Each row is followed by its class.
[-129  187  -67  221  -78 -153  -57   45 -320 -258 -117 -233   81   62
 -173   46   60   75  199  139    9  226  232  -76  128  163 -166 -188
 -323  163   89  259  147   78  109    4   29  -43  121 -236  312]  sudu
[-290  -93  220 -239  384 -150 -357 -110  141  263  134  413 -181  -58
 -319  -27    6 -223   -9 -171 -345 -197 -503  327 -189   70 -275  127
  265 -226   24 -581  268 -256  294 -143  -92  610  293  123  143]  burut
[  39  -10  -96   34  -15 -296 -222  171 -390 -314 -355 -187  -89 -109
 -290 -385   62   -5  241   27   73  166  114 -446  301  239 -279  193
 -286  192   56   10  163  322   87  -32  -12  108  -63 -209  215]  burut
[-190  -15   -7 -218   70  -88  -92  467  449 -339 -246 -277   79  -14
  278  224  148 -104   41  308  475  332  132    9  112    5  202 -237
   34 -475   11 -351 -899  -41  -68 -390  221  -83 -116 -279  139]  burut
[-123  -63  -15 -209 -127   27 -122  -41  148  309  -91  390 -238 -292
 -500  358 -299   81  -18    0 -436   -2 -425  237 -197  -41  442  388
  254  -70   21  500  270   23   32 -174 -244  574  578  128 -341]  Gotu
[-424   63  513 -142  -62  139  137  599  311  -88 -363 -151  -18  -83
  -35  165  130  -81  -20  208  539  259 -204   81  -62  -73   91 -163
  131 -460 -334 -561 -672  125 -175 -491  140  243 -101   16  356]  sedof
[ -90  117  345 -207   27  -53  -97  -88  -16  453  145  176 -176  117
 -145 -258 -201 -135  -10  143 -291 -236  -25  447 -261   28 -170  -91
  -72  -55  120 -250  177  185   72  151   -6  737  399 -172   21]  burut
[ -66 -125   -9   45  177 -177    6    9  178  148   90  315 -167 -246
 -257  461 -195   72 -123  170 -589   90 -280 -130 -189   19  273  190
   36  -15  111  248  232  106  170  -10 -121  263  623   97 -261]  sulas
[  45 -184  164    2  -52  151  174   45  325  255   44  404 -177 -482
 -374  626 -216 -176 -136  359 -462  126 -304 -135  -27    4  459  625
   23  128   36  360  331  185   78 -161 -151  452  667   30  -76]  Suv
[-605   60 -235  354   39  -37  -43  234    6  412 -100 -238 -233 -243
  132  207  390 -204 -183  -42  178  274 -422 -286  397  126   17  617
  -25  -32  120  -67  -95  105  246  -77  305 -374  379   47  189]  pumeg
[-273  -24  126  -26  -54  136   99    7   88  418 -151  281  -15 -292
 -340  611  -93   51 -190  119 -756   91 -241  151 -199   97  352  394
  175  -29   58  385  331  -30    4  178 -172  230  472  268 -152]  sedof
[ 356  196 -164 -192  -74 -501  -40  -94 -571  419  183   45  -84   81
 -150 -396   60  272  231 -328   14 -361 -283  324  135   -4  -81  -30
  131 -117  -21  610  187  138   52  201  215   35 -257  561  130]  pofib
[ 296  -95   -3   18   86  151  -32  260  385  237   -3  356 -159 -251
 -296  484  -87 -140   41  254 -383  158   12  -37   -2  161  380  220
    5  -22  210  246  187   84  158 -228 -249  607  582 -104 -159]  pulu
[  88  232  164  194 -211  211 -413   79  -58    6  219   66 -224   93
    4  233 -196  -69  -12  547    5  192  452  225    9  -41  -10  -70
   47  213 -173   58   38  167  -15  216 -151 -130  410 -156   45]  vis
[ 232  161  109  221   57  -70 -444  338 -166  268  168  -49 -431  -36
   97   88   41 -137  -17  258 -160  336  231   98  125   99  -16  218
 -223  160 -184  169  216  306  191  258  -52 -138  425  234   51]  vis
[ 574  202  -44 -149   42 -326   21   60 -533  330  264  130 -188   14
 -220 -276  144  158  327 -376  100 -248 -450  165  372    1 -188  182
   78  -77 -304  503  373  248  147   42   72  114  -35  737  308]  sedof
[ -37   94  -33   68   -4 -297 -275  354 -402 -131 -232 -199  -98  -22
 -520 -345   91  -23  286    8   91  245   99 -370  450  167  -10  408
 -444  195  242  444  355  553  132  -71 -112  419  -27 -129  -14]  vis
[ -17   72  -12  -41  226  -96  184 -261  135 -239 -111  -13 -129 -210
  -31  -89   69   94 -159   69  -92  204 -140  228 -426   63  -35 -336
   19 -111 -194 -506  -86 -253  -98   64  239  287   62  200  177]  vis
[  85  131 -100   34  294   16 -104  149 -206 -142 -249 -210 -323 -118
 -104  -76  133  -68  156  -16  109  283  184 -492  410  298   55   10
 -289  125  294  391  244  175   42 -141  -41  291   16 -342  239]  burut
[ -25  -77   80  103   91   37  139  137  370  329   45  297 -287 -251
 -388  357 -186 -170 -159  205 -482   71   41  -96   32   14  399  339
 -143  -65  122  106  291  203   51 -142 -297  644  413  -47 -187]  Gotu
[ 232  279   12  -61   11 -189  101   51 -544  492  125  124  -52  -10
 -264 -190  -43  227  206  -90   63 -152 -769  186    2   34  -51  100
  108  -49 -104  433  253  323   73   -1  163  318  -19  655  388]  sudu
[ 443  100 -179 -177  210 -280   23   35 -562  417  118  233 -186  -10
 -304 -476  147  118  115 -303  127 -178 -566   -9  247   12   90  220
  -35  -80  -11  581  255  237  125  -73  113  252 -123  497  305]  pefar
[-395   20 -260  244  317  -37 -173  181 -165   60 -162 -224  -45 -141
  154  270  155  -90   -5 -323  -34  114 -514 -178   -7  124 -276  518
  -71 -192  -58 -365 -244 -121  119   72  411 -569  218  139  236]  pefar
[-399  130 -280   -7  -86 -215 -208  103   75  410 -195 -255  -89 -262
  -99  -65  273   28  153    9  214  108 -422   58  527  101  103  635
 -109   -7  103  274  -14   80  237 -173  246 -248  391   45  189]  Gotu
[-229  129  240   23  -22   46   23  319  245 -112 -330 -253  -14  190
 -104  326  -59  -36  111  131  402  369  345  -88   96  -98   90   27
   28 -372 -131  -64 -600  120 -182  -25  110 -308   18 -265  372]  vis
[-105   23  319 -326  271   19   98  -30  207  327  164  309 -259  -15
 -271 -213  -33 -179   50  -86 -106 -282 -399  312  -61    7   71   44
  108 -152   57 -373  348 -213   89 -140    5  846  163  -34  155]  Suv
[ 307   59  142 -186  249  -65  310 -329  213 -161 -125  142    8 -114
  -83  -88  121  121    7 -126   56  134 -229  126 -339  137   19 -226
  254 -122 -185 -228   98 -250  -16  -42  252  200  -64  455  419]  lov
[  96 -208 -136  145  137  146  169  177  278  224   92  356 -317 -397
 -285  407 -103 -143  104   40 -479  161 -210  -17  -58  -19  406  435
   -6  -83  -88  184  263  -76  192 -174 -156  524  480   72  -82]  sulas
[ 524  259 -228 -114  157 -359   72   65 -496  360   32   50 -126  -26
 -317 -241   93  151  331 -347  125  -62 -732    3  192   16   60  349
  -70 -131  -68  474  216  123   31  -64  242  367 -224  695  283]  sulas
[ 114 -111  -94  -21  353   64   46  233  506  427  127  318    4 -256
 -301  502   14  -64 -191   -6 -518  154  -49   16  267    5  459  317
    2 -158  112  401  202   12  247 -114 -365  323  567  129 -160]  lov
[  12  -76  -49   12   76   97   -6   60  142  139   56  360 -184 -292
 -335  304 -274  -16  -54  221 -432 -137  161   46   13   64  515  259
  -57    5   40  411  361  160  110   57 -187  277  495   24 -299]  burut
[-116   19 -490  135  176 -290 -127  234  159  215  -50 -278  178  -90
  101  217  277 -139   -1  -33   95  148 -245 -172  404  149   88  824
  -81 -345  -41 -384 -122   86  352 -101  308 -181  173   91   23]  pumeg
[-217  -87   47 -180  130 -119 -186 -121  221  317   55  308 -220 -122
 -318 -313   15 -223   52    8  -25 -251 -266  406 -121   45  -60   53
  -72  -99  215 -364  242   64  231 -173   -8  697  380 -254  -57]  sudu
[-259   35 -310  337  262  -38   30    4  123  185  -69 -154  -52 -250
   54  168  484 -258 -175 -148  188  370 -457 -237  570   37  -70  554
  -70 -247   17 -243 -322   52  204 -164  234 -395  426  171  185]  burut
[ 178  162  -40   88  146  242 -459  177   91  232  113  -22 -168  130
 -131  184  -82 -255  -89  358 -113  206  371  223   11   44  173  238
  -17   -2 -184    9  133  143  189  106 -291  146  358  -34   13]  lov
[-200  250 -106   82 -187 -236   58   85 -471   37 -365 -138 -275  -81
 -326 -471  106   14  202  -94   18  194  -99 -450  203   50   20  290
 -289   80  336  205  322  224  -41   40  -23  310  143 -224   98]  pofib
[ 583  293  -35 -126  100 -285 -236  110 -549  462  220  246 -213  143
 -217 -155 -112  244  261 -176  157 -201 -297  258  166  -18   49   69
  168  -94 -141  671  366  435   97  172  106  197 -150  635  328]  vis
[ 405  229 -151 -128  298 -461    8  -83 -621  564   34   28 -270   28
 -277 -340  244  119  350 -360  -71 -213 -575   24  321   87   37  325
 -168  -88   84  853  504  294  157   30  197  297 -179  780  344]  pefar
[ -75  180  447 -148   11 -278  226 -438 -111 -124  -13 -155  120  -95
  111 -114   38  240 -113  202 -284  159 -142  113 -327  -80 -267 -229
 -201   11 -160 -448  -67  -32 -153  283  343  145  275  103  140]  pofib
[-100 -255  -53   50   63   55  125   91   -7  329   14  391 -268 -339
 -624  315  -99  -46 -139  180 -444  183 -141    0 -175   12  413  376
 -180  -55   92  289  296  276  144  -59 -313  492  622 -123 -325]  sulas
[ 373  -14   74 -201  375   25  250 -346  144  -43  -70   24   81 -332
  -50  116  178   61  114   66 -166   34 -386  132  -52  130   78  131
   80 -151 -261 -250  224 -173   60  -40  330  456  -66  447  359]  sudu
[-186   20   63   89  127 -337 -173  268  -97  -22 -389  -25 -130 -193
 -501 -252  305  119  104 -136  198  662 -102 -265  301  146  -11  243
 -136  -49  226  117  225  280  118 -271  -98  150  -41    8  155]  sagu
[-152   15  289 -204  141  106   36  191  482  209  143  359 -270 -110
 -187 -281 -177 -295  262  -32  -52 -277 -328  383   85   94 -127  109
    7   59   57 -241  328   24   50 -182  -82  798  294  -89  207]  sagu
[-135  100 -580  159  158 -410  -68   92  209  272 -202 -334    4 -159
   98  -74  336 -154 -139 -187  269  233 -346  -75  455   58   47  699
 -141 -209   82 -225 -122  111  231  -61  372 -273  231   32  170]  sagu
[ 650  115 -162 -110  152 -343   85 -244 -367  338  156  203  -50   13
 -244 -297  157  140  167 -230 -121 -191 -405  -10  342   33  -79  283
   47 -125 -103  559   82  211  137   62  162   45   64  636  221]  sagu
[-220 -116  264 -100  265  -22  -66   41  118  416  181  395 -103  -36
 -323 -149 -122 -235   -8   72 -182 -137 -531  289  -34   11  -70  199
  -72   22   37 -520  369  105  149 -128 -113  848  241 -132  126]  burut
[ 135  131   59 -113  -38 -166  -64  120 -405 -130 -171 -203   42 -111
 -380 -242   54  -18  152  177 -190  311 -103 -315  270  108 -124  486
 -240   42   19  227  193  233  148   32    9  251  370 -125  226]  Suv
[-406   36  284   -6   18   -4  -26  628  418   12 -373 -224 -224  122
  148  377  239 -140  147  -37  466  327   67  -16  181   15  131 -146
  123 -360   12 -176 -578   37 -125 -256  131 -193 -158  -29  245]  sedof
[ -82  156 -630  -72  308 -425 -126   37   90  310   -8 -318  -87  -88
  164  -84   85  -27 -168 -220  242 -295 -381    4  231  145  180  397
  -34 -320    3 -183  -68  -23  189 -105  275 -213  123  184 -156]  burut
[ -77   67  -38  -24   65 -128  -76  123 -556  -61 -424 -111 -276 -120
 -703 -329  215   -5  227  -28  116  337  -70 -277  203  197  -13  242
 -219  -51  121  381  256  320   29  -39 -138  243  113  -59  210]  pofib
[ -23  147  154  183   10  -83 -165  195 -274 -216   85  -84  -30 -140
 -231 -310    6  -84  103  302  134  288  100 -351  446  105  -90  308
 -380  113   55   45  172  375  115 -120   27   72  227 -373   88]  sudu
[ -97   33 -478  132  468 -251  -77  -39  203  247   36 -344   46 -141
  -55   21  454 -107 -119 -355  374  143 -626 -239  530   63  121  700
   48 -212  142  -83  -69 -105  262 -235  315 -318   98  288  -69]  pulu
[ 170  117  169  136   17  148 -333  314   11  224  264   80 -353   45
  -79   89  -65 -218   85  520 -260  145  437  299   86  171   57  151
 -264  127 -162  133   55  268   84  183 -208   14  346   84  -89]  sagu
[-372  149 -277  122   76 -248  -24  312  -68  353 -194 -318 -171  -88
 -178  108  231  -68   19 -223  235  230 -370 -211  360   87   30  568
 -139  -84  134  128 -115  141  147  -44  205 -186  232  -23  279]  pulu
[ 314   24 -202 -308  135 -153  160  -68 -221  283  177  384 -267 -171
 -307  -31  248  186  286 -404  167 -135 -646  203  226   67  -25  -43
  146  -28  -26  495  260   68   47 -125  -54  394 -103  684  230]  pumeg
[ -59  -15  117  -67  -30 -214  -14  376  295  -76 -298 -160  -74   31
   70  213  203  -47  -15  260  351  328  408   -4  120  106   84 -113
  -62 -437 -233 -435 -663  110  -86 -152  162 -184 -195  -92  207]  pumeg
[ 333   80  157   40    2  116 -383  156   79  281  129  -54 -109  126
  -57   68   59 -170   59  396  -75  132  480  414  233   76   67  -27
  -88  105 -181   52   67    3  117  104 -129  188  243 -128   79]  pofib
[ 374   62  -51 -119  342   19   -1  136 -604  312  -55  -22 -170   34
  -47  -24  -83   62  310 -410  -14 -234 -802 -126   40   37 -148  184
   49  -59   -2  458  250  285  -12  130  157  221  -53  556  218]  burut
[ -71   95  265  259  -20  458 -542  221 -264  297 -125  112 -490   18
 -314  154  -23 -249  109  355 -171  126  217  134   26   99  116  240
 -140  252 -326  313  312  278  159   47 -350  133  522   92   32]  sedof
[ -78  -22  212 -345  276 -262 -210  -39  104  235  257  291   -5   59
 -177 -216   -7  -78 -163   31 -398 -170 -488  373 -186   28  -84 -106
  179 -259 -137 -475  -14 -433  179 -228 -105  542  289    6  -80]  lov
[ 320  104  125  258  -72  154 -406  223 -202   31  351  106 -365  256
 -229  142 -328 -284 -103  396  -67  158  621  148 -290  -91   81  129
   -4    8 -252 -117  211  271  147  218 -247  192  367 -170  -63]  vis
[ 234  226   68  206   74   31 -395   21 -343  217  168    5 -406  214
 -319  -19 -140 -102 -203  342   62  -32  401  139  -52   78  134  -54
   -5  118 -318   88  256  239  107  175 -178   65  258   62   51]  pofib
[-363   47  353  -97   95  118   25   65  330  453  106  334 -248    3
 -430  -27  -74 -281 -111  -24  -90 -153 -216  173   55    2  -14  166
  -35   61  181 -242  355  215   69 -123 -327  849  432 -216   26]  pulu
[-110  100  281  202  -79  265 -355  216   10   88  176   23 -330  179
   27  472 -107 -162  -53  595 -335   83  571  102  -43  117  125  -41
   61  123 -210  -16  -20   57  119  220 -179  -92  429 -118  -60]  sulas
[-232  138 -296   60  267 -178 -217   82 -112  362 -146 -264  155 -108
   18  216  376  -33  -87   93 -105   71 -536  -37  345  247   98  671
  -37 -298  -20  -43 -211   66  225 -134  307 -227  212  363   21]  pefar
[ 549  138 -181 -350  129 -190   54  -14 -456  346  226  134   -3  -86
 -310 -545  162  166   83 -134  -41 -291 -480  103  191   36   86  179
   -7  -92 -113  392  147 -127   82   -7   17  241 -160  611   62]  sulas
[ 180  128  120  222  -43  226 -146  225 -174  300  392  142 -369  191
   34   89  -21 -113 -185  459 -198   57  362  151   39   20   49 -142
 -144  188 -277  -53  -63  248  155  139 -218  110  570  -70   59]  pefar
[ -30   81  136  446  -88  239 -357  250 -141  135  231  167 -356  143
 -269   60 -176 -221   17  310 -188   40  305  108  108   -5  128  316
   24   62 -369 -104  221  183  207   83 -228  -19  399  122 -117]  Gotu
[ 129   74  109 -170   -1 -266  -72   50 -216 -294 -111 -220  154  219
 -199 -172   65   96  120    6   25  141  191 -161  346  153 -112 -172
 -268  316  217  469  236  122  -24   97 -120   38  -78 -162   72]  Suv
[ 130 -227  -90   72  115  157  -11  168  158  355   19  346 -184 -373
 -388  286   -1 -160  -86  151 -523  191 -269  -35  -35  156  366  544
  -31  -63    9  183  282  171  217 -144 -352  407  537  228 -367]  sudu
[ 385  232   -7  -59   78 -112  -80 -105 -442  315   89  159  -65   90
  -26  -60   11  260  191 -245 -148  -86 -411 -113  126   46 -174  154
  112  -38   -7  373  151  232   62  155   85  -21   12  574  251]  Gotu
[   8  -58  -26   86   40   38  -13  378  352  265   50  350   50 -193
 -333  375   -1  -84   59  -21 -332  208 -245   54  170  -12  442  427
  -15   40  249  261  324   39  205 -152 -205  548  382  161 -188]  pulu
[ -52    6  180 -264  232  -82  284 -373  218  -65   24  -10   67 -231
  -43   -5   25  248   17   50 -183 -107 -397   39 -275  -13  -41 -106
  111  -12  -22 -230   -1 -156  -32   33  282  347  145  290  107]  vis
[  72   64   -8   40   29 -215 -131  238 -253 -162 -175  -69 -171 -140
 -362 -308   93   -5  178  114   81  300  -50 -352  401  145   49  244
 -360  157   85  201  329  328   96 -237 -100  421   13 -122  144]  Gotu
[ 235   79  141 -147  410  -63   85 -500  177   46  -15  126 -226 -287
 -234   26  141  268  -37   80   34  210 -117  161  -60   10  159 -151
  111  -43  -99 -116  217  -70  -49   34  233  386   69  237  185]  vis
[ -26 -166  -42   11   97 -177  -53   54   59  327   95  327 -238 -282
 -351  373 -176  133 -187   98 -598  -27 -304    7 -201  100  207  187
  210  -27   52   75  183   59   35   92 -205  170  472  224 -456]  pofib
[  62   52 -409  152  163 -256   55  180   36  299 -170 -386 -221 -308
  -37  -93  315 -191  -64 -219  395  341 -390 -151  391  143   49  633
 -163 -145   35  -29  -50  227  193 -136  406  -27  200   11  252]  sudu
[ 440 -170 -179 -206  483 -167  110 -398  292  -42 -150 -260   -9 -183
   -1 -126  179   71 -133  185   94   33  -98  248 -117  203  145  -31
   -3  -42 -339 -205   28 -111    7    2  292   34 -145  324   84]  sagu
[-349    9  414  -23   69  196 -121 -143   19  235  195  358 -121  115
 -322 -129 -147  -44  -74   12 -230 -164  218  425 -253   48 -132 -280
  -35   16   63 -367  179   -1   93   67 -138  612  235 -417  -19]  sudu
[ -82  -50  245 -179  160  -35 -105   27  282  359  254  384  -82  104
 -322 -101  -95 -241  -11  -18 -131 -162 -210  429 -119   12  -36  -13
  136  -86  135 -474  137 -234  197 -175  -29  842  258 -222  147]  burut
[-195  130  252  220 -112  225 -317  328 -196   63  -43  152 -384  132
  -71  332  -57 -251  133  323 -150  173  277   96  -96   82   68   71
  -90  -27 -233   23   73  363   73   38 -269  121  262   36   66]  lov
[-381   71  317 -227  224  -81  323 -445  -16 -140 -219  -54 -205 -225
 -144  149  -12  330  -66  -74 -188 -100 -430   -6 -365   -1  -27 -209
   40  -81 -279 -294  -81 -181 -269   84  194   40   66  388   -6]  Suv
[ 153  221  100  -26   73   66 -387   24    1  171  115   23 -229   34
 -139  113   24  -15 -100  403   31  169  189  176   44    5  198  -44
   11  150 -131  148   22   56  109   82  -84   94  360  109  139]  pofib
[ -98   73  130 -181  214  -64   78   71  142  281  168  231   24 -156
 -207 -464  -12 -159   21  103 -221  -31 -621  365 -141  -22   46  335
   31 -267  -44 -466  217 -203  211 -206  159  700  422   85  190]  pefar
[-117  183   25  160  193 -181 -123  184 -318   50 -103 -212  128   68
 -417 -341  195   87   63  -29    3  255  -76 -211  518   94  -98  191
 -299  124    5  168  265  247  128  -16 -159  110   15   57  111]  lov
[-715   30  471  -84  -60  193   17  295  400 -259 -378  -29  -81   19
  111  451   91    1  194  352  584  -39  171   -1  108   36   68 -522
   37 -147   76 -218 -627  238 -195 -277  150 -192  -55 -205  332]  burut
[ 340   80  -64 -160  229 -298  109 -109 -344  370    3   31 -276  -38
 -212 -319  191  102   67 -333  178 -362 -416  -35  270  194 -104   53
   48 -144  -27  303   94  246   63   71  247  -45  -11  481  145]  sudu
[-216   72  242  -96  -57   -6   46  371  236 -236 -451  -40  -94   -2
   99  245  149  -64   64  130  474  330  -63 -309   68  164  308   -5
   80 -299  -32 -209 -707 -166 -186 -419  357 -101 -250 -213  347]  sulas
[-532   61  363 -260 -114  -36  120  520  407  -21 -463 -251    5  -47
   81  180  103   -7   81  281  427  249 -152    9   61  -16  177  -35
   17 -305  -35 -179 -577  224 -178 -352  139   27   48  -91  290]  pefar
[ 119  -77  246 -120  150   96  131 -174  289 -208 -110  130 -189 -316
  -93 -219  179   27   98   99   20  265   97  177 -131  -25   69 -167
   82  -53 -234 -153   30  -10  -10  -67  110  348  -64  251  240]  sedof
[-226 -131  113   98   18  166  225  271  288  402 -152  166 -157 -251
 -285  658 -170 -121 -207  228 -523  393 -182 -169 -197  -84  369  314
  -19  122  345  356  354  263   34  197 -305  325  592  -31   37]  sudu
[-146  115  -29    0   12 -162 -206   39 -298 -316 -384  -68 -278 -187
 -490 -113  315 -155   84   30  227  397   33 -359  451  155  -62  233
 -125   -3   16  309  219  395  136 -250 -157  246  218 -143  317]  lov
[-112  186  302 -340  175  -15 -201   60  150  266  238  427 -285   53
 -414 -377 -366  -70   72  -25  142 -317 -356  396 -246  -62    2  -66
   44    0   49 -221  332   83   -3 -129 -141  897  207  -83   98]  vis
